Below are the code and all the weights of a small trained network. Each question names an input and a class and asks about switching units off, where a switched-off unit gives its printed mean instead of its output.

import numpy as np


def w(rows, s, z=0):
    codes = np.array(rows[::2]) - 128.0
    scale = np.full(codes.shape[1], s)
    scale[-1] = z or s
    return codes * scale


def norm(h):
    return h / np.sqrt((h * h).mean(-1, keepdims=True) + 1e-5)


def f(y):
    return y / 2 * (1 + np.tanh(0.7978845608 * (y + 0.044715 * y**3)))


def log_softmax(a):
    a = a - a.max(-1, keepdims=True)
    return a - np.log(np.exp(a).sum(-1, keepdims=True))


def net(x, mask):
    res = np.array(x, float).reshape(1, 2) / 4 @ E
    u = 0
    for l in range(2):
        y = f(norm(res) @ A[l][:, :-1].T + A[l][:, -1])
        res = res + np.where(mask[u : u + 9], y, B[l][:, -1]) @ B[l][:, :-1]
        u += 9
    return log_softmax(norm(res)[-1] @ U[:, :-1].T + U[:, -1])


A, B = {}, {}
E = w([
[62,137,119,130,137,135,180,30,171,181],'x0',
[145,86,83,57,131,76,80,93,186,248],'x1',
],0.013)
A[0] = w([
[131,96,165,181,84,106,106,147,133,149,38],'0.n1',
[160,135,141,108,113,128,103,195,99,46,247],'0.n2',
[185,116,149,120,105,100,142,199,131,132,223],'0.n3',
[121,130,133,135,105,100,146,91,128,121,77],'0.n4',
[156,103,157,131,134,129,134,132,101,164,182],'0.n5',
[176,122,119,77,121,115,62,139,130,252,144],'0.n6',
[142,118,112,136,134,127,131,76,105,158,2],'0.n7',
[98,116,160,111,87,109,120,58,109,209,52],'0.n8',
[135,130,133,123,89,112,153,121,139,160,72],'0.n9',
],0.014,0.0018)
B[0] = w([
[121,187,110,218,151,147,145,129,175,153,132],'0.n1',
[104,96,101,171,138,66,74,206,247,207,235],'0.n2',
[58,66,74,140,201,120,161,96,98,165,188],'0.n3',
[178,73,136,30,178,148,80,119,99,149,141],'0.n4',
[36,102,92,242,250,116,76,133,149,63,138],'0.n5',
[81,29,145,207,15,5,78,149,46,101,250],'0.n6',
[138,225,162,111,144,137,131,84,161,141,150],'0.n7',
[147,159,72,122,195,178,159,204,155,111,203],'0.n8',
[120,178,117,177,179,117,145,134,181,104,144],'0.n9',
],0.013,0.016)
A[1] = w([
[154,206,111,114,175,187,111,117,218,174,110],'1.n1',
[155,104,176,37,18,140,142,137,104,161,10],'1.n2',
[145,156,74,113,143,149,151,93,171,194,131],'1.n3',
[125,154,70,118,83,128,74,92,208,160,62],'1.n4',
[148,102,148,159,101,110,99,252,95,87,233],'1.n5',
[141,125,82,153,172,154,149,172,157,154,4],'1.n6',
[156,156,131,104,56,109,123,65,44,81,219],'1.n7',
[127,60,150,186,94,83,82,148,151,212,215],'1.n8',
[108,127,94,166,42,34,92,127,93,99,222],'1.n9',
],0.014,0.0028)
B[1] = w([
[172,76,66,102,174,139,144,194,140,136,161],'1.n1',
[77,163,170,161,110,173,207,92,112,66,128],'1.n2',
[184,136,135,108,197,172,93,110,121,146,148],'1.n3',
[103,118,180,160,88,129,97,154,117,111,145],'1.n4',
[117,86,63,118,154,68,80,100,133,194,216],'1.n5',
[125,100,201,91,79,174,168,70,107,105,166],'1.n6',
[167,69,144,123,41,79,106,231,165,113,139],'1.n7',
[72,94,52,161,112,41,120,86,92,128,252],'1.n8',
[56,104,108,199,167,130,111,171,248,193,219],'1.n9',
],0.013,0.026)
U = w([
[59,57,68,161,135,42,67,116,160,183,215],'0',
[190,94,109,40,205,204,136,134,147,139,202],'1',
[144,91,214,96,4,142,169,173,133,52,122],'2',
[137,237,154,109,79,160,107,100,109,150,37],'3',
[165,195,188,112,95,113,115,50,111,147,35],'4',
[153,218,162,136,70,188,84,63,148,138,2],'5',
[109,156,158,93,131,148,57,86,106,79,10],'6',
[128,169,154,105,112,107,135,87,95,123,27],'7',
],0.012,0.0045)

Each question gives the input, the list of numbers given to net, and the class t.
The units are the neurons (one row each of A and B). Each row of codes is followed by its name. A weight is (code - 128) times the scale printed after its matrix; where a second scale follows, it is the last column's (A, B and U).
mask holds one flag per neuron, layer by layer. A switched-off neuron (its flag False) gives its mean, the last column of its row in B, instead of its output. The means were averaged over made-up inputs and are rounded, as every weight is.
A unit's drop is (log p(t) with every unit on - log p(t) with that unit switched off) / (log p(t) with every unit on - log p(t) with every unit switched off).
k most important neurons: the k neurons with the biggest drops, biggest first
top k neurons in layer l: the k neurons of layer l with the biggest drops, biggest first
drop of u: that unit's drop, to one decimal
input [8,3], class 1: 3 most important neurons	[0.n8; 0.n2; 1.n8]
input [6,2], class 1: 2 most important neurons	[0.n8; 0.n2]
input [8,-5], class 1: 2 most important neurons	[0.n6; 1.n8]
input [7,-7], class 2: 2 most important neurons	[0.n2; 0.n6]
input [2,-2], class 2: 2 most important neurons	[0.n2; 0.n6]
input [5,-4], class 2: top 3 neurons in layer 0	[0.n2; 0.n8; 0.n6]
input [8,-2], class 1: drop of 0.n6	0.8
input [6,-7], class 2: drop of 0.n6	0.6
input [6,-3], class 1: most important neuron	[0.n6]
input [6,-6], class 2: drop of 1.n5	0.1
input [4,-5], class 2: top 2 neurons in layer 0	[0.n2; 0.n6]
input [1,-1], class 2: 3 most important neurons	[0.n2; 0.n6; 0.n8]
